Below are the code and all the weights of a small trained network. Each question names an input and a class and asks about switching units off, where a switched-off unit gives its printed mean instead of its output.

import numpy as np


def w(rows, s, z=0):
    codes = np.array(rows[::2]) - 128.0
    scale = np.full(codes.shape[1], s)
    scale[-1] = z or s
    return codes * scale


def norm(h):
    return h / np.sqrt((h * h).mean(-1, keepdims=True) + 1e-5)


def f(y):
    return y / 2 * (1 + np.tanh(0.7978845608 * (y + 0.044715 * y**3)))


def log_softmax(a):
    a = a - a.max(-1, keepdims=True)
    return a - np.log(np.exp(a).sum(-1, keepdims=True))


def net(x, mask):
    res = np.array(x, float).reshape(1, 6) / 4 @ E
    u = 0
    for l in range(3):
        y = f(norm(res) @ A[l][:, :-1].T + A[l][:, -1])
        res = res + np.where(mask[u : u + 4], y, B[l][:, -1]) @ B[l][:, :-1]
        u += 4
    return log_softmax(norm(res)[-1] @ U[:, :-1].T + U[:, -1])


A, B = {}, {}
E = w([
[156,179,114,97,200,18],'x0',
[217,81,65,53,159,102],'x1',
[151,121,170,75,144,44],'x2',
[122,146,3,235,55,191],'x3',
[199,120,48,109,151,196],'x4',
[203,119,118,175,56,173],'x5',
],0.0053)
A[0] = w([
[226,146,233,113,4,61,187],'0.n1',
[64,242,23,147,116,163,159],'0.n2',
[168,147,166,70,98,28,138],'0.n3',
[253,173,105,239,65,162,7],'0.n4',
],0.0053,0.0012)
B[0] = w([
[39,148,31,171,48,106,240],'0.n1',
[129,54,89,104,9,83,244],'0.n2',
[253,128,71,191,85,167,216],'0.n3',
[221,5,19,168,132,174,254],'0.n4',
],0.0061,0.0026)
A[1] = w([
[149,84,187,144,115,149,106],'1.n1',
[255,59,177,133,229,86,250],'1.n2',
[143,97,87,139,73,161,103],'1.n3',
[118,138,140,53,159,123,211],'1.n4',
],0.0095,0.0027)
B[1] = w([
[24,96,190,88,152,225,142],'1.n1',
[63,135,60,122,72,14,255],'1.n2',
[209,62,159,141,2,166,242],'1.n3',
[129,168,120,138,25,162,174],'1.n4',
],0.0078,0.0054)
A[2] = w([
[101,254,166,88,162,96,251],'2.n1',
[96,85,134,69,92,171,94],'2.n2',
[177,133,103,164,112,142,11],'2.n3',
[200,136,94,53,117,76,123],'2.n4',
],0.0069,0.003)
B[2] = w([
[103,78,27,98,136,108,251],'2.n1',
[254,58,167,144,128,159,193],'2.n2',
[155,134,186,151,156,129,142],'2.n3',
[35,222,28,183,212,106,249],'2.n4',
],0.0073,0.0025)
U = w([
[40,53,245,86,152,215,96],'0',
[196,165,183,109,221,185,10],'1',
[170,181,163,141,227,209,1],'2',
[215,27,61,166,11,254,186],'3',
[62,160,20,90,97,62,214],'4',
],0.009,0.0049)

Each question gives the input, the list of numbers given to net, and the class t.
The units are the neurons (one row each of A and B). Each row of codes is followed by its name. A weight is (code - 128) times the scale printed after its matrix; where a second scale follows, it is the last column's (A, B and U).
mask holds one flag per neuron, layer by layer. A switched-off neuron (its flag False) gives its mean, the last column of its row in B, instead of its output. The means were averaged over made-up inputs and are rounded, as every weight is.
A unit's drop is (log p(t) with every unit on - log p(t) with that unit switched off) / (log p(t) with every unit on - log p(t) with every unit switched off).
The circuit of an input: a set's keep is (log p(t) with only the set's units on - log p(t) with every unit switched off) / (log p(t) with every unit on - log p(t) with every unit switched off). Starting from all 12 units, units are removed one at a time, each time the one whose removal leaves the highest keep (on an exact tie, the one counted first), for as long as the keep stays at least 0.8.
units of the circuit, in order: the units of the circuit, biggest drop first
top k neurons: the k neurons with the biggest drops, biggest first
k most important neurons of layer l: the k neurons of layer l with the biggest drops, biggest first
drop of u: that unit's drop, to one decimal
input [7,-4,-6,6,4,-6], class 3: 2 most important neurons of layer 1 : 1.n2, 1.n3
input [-8,8,1,-7,2,0], class 4: units of the circuit, in order : 1.n2
input [-7,-4,8,-2,4,-5], class 0: 3 most important neurons of layer 1 : 1.n3, 1.n1, 1.n2
input [-6,1,0,-5,8,-7], class 4: top 2 neurons : 1.n2, 1.n3
input [5,-8,-4,3,4,-4], class 3: 2 most important neurons of layer 0 : 0.n2, 0.n1
input [-8,-8,-2,4,-4,-4], class 0: top 2 neurons : 0.n3, 0.n4
input [-7,-2,5,-4,-4,1], class 0: 2 most important neurons of layer 0 : 0.n4, 0.n2
input [-1,-7,-8,0,-7,1], class 0: 2 most important neurons of layer 1 : 1.n2, 1.n3
input [2,-3,-3,-4,2,1], class 4: top 2 neurons : 1.n3, 0.n2
input [-6,-8,5,-5,7,-3], class 0: drop of 1.n3 : 0.2
input [-7,1,-8,-4,-2,-8], class 0: drop of 1.n3 : 0.3
input [-7,-3,-5,-4,-2,2], class 0: drop of 1.n1 : 0.2
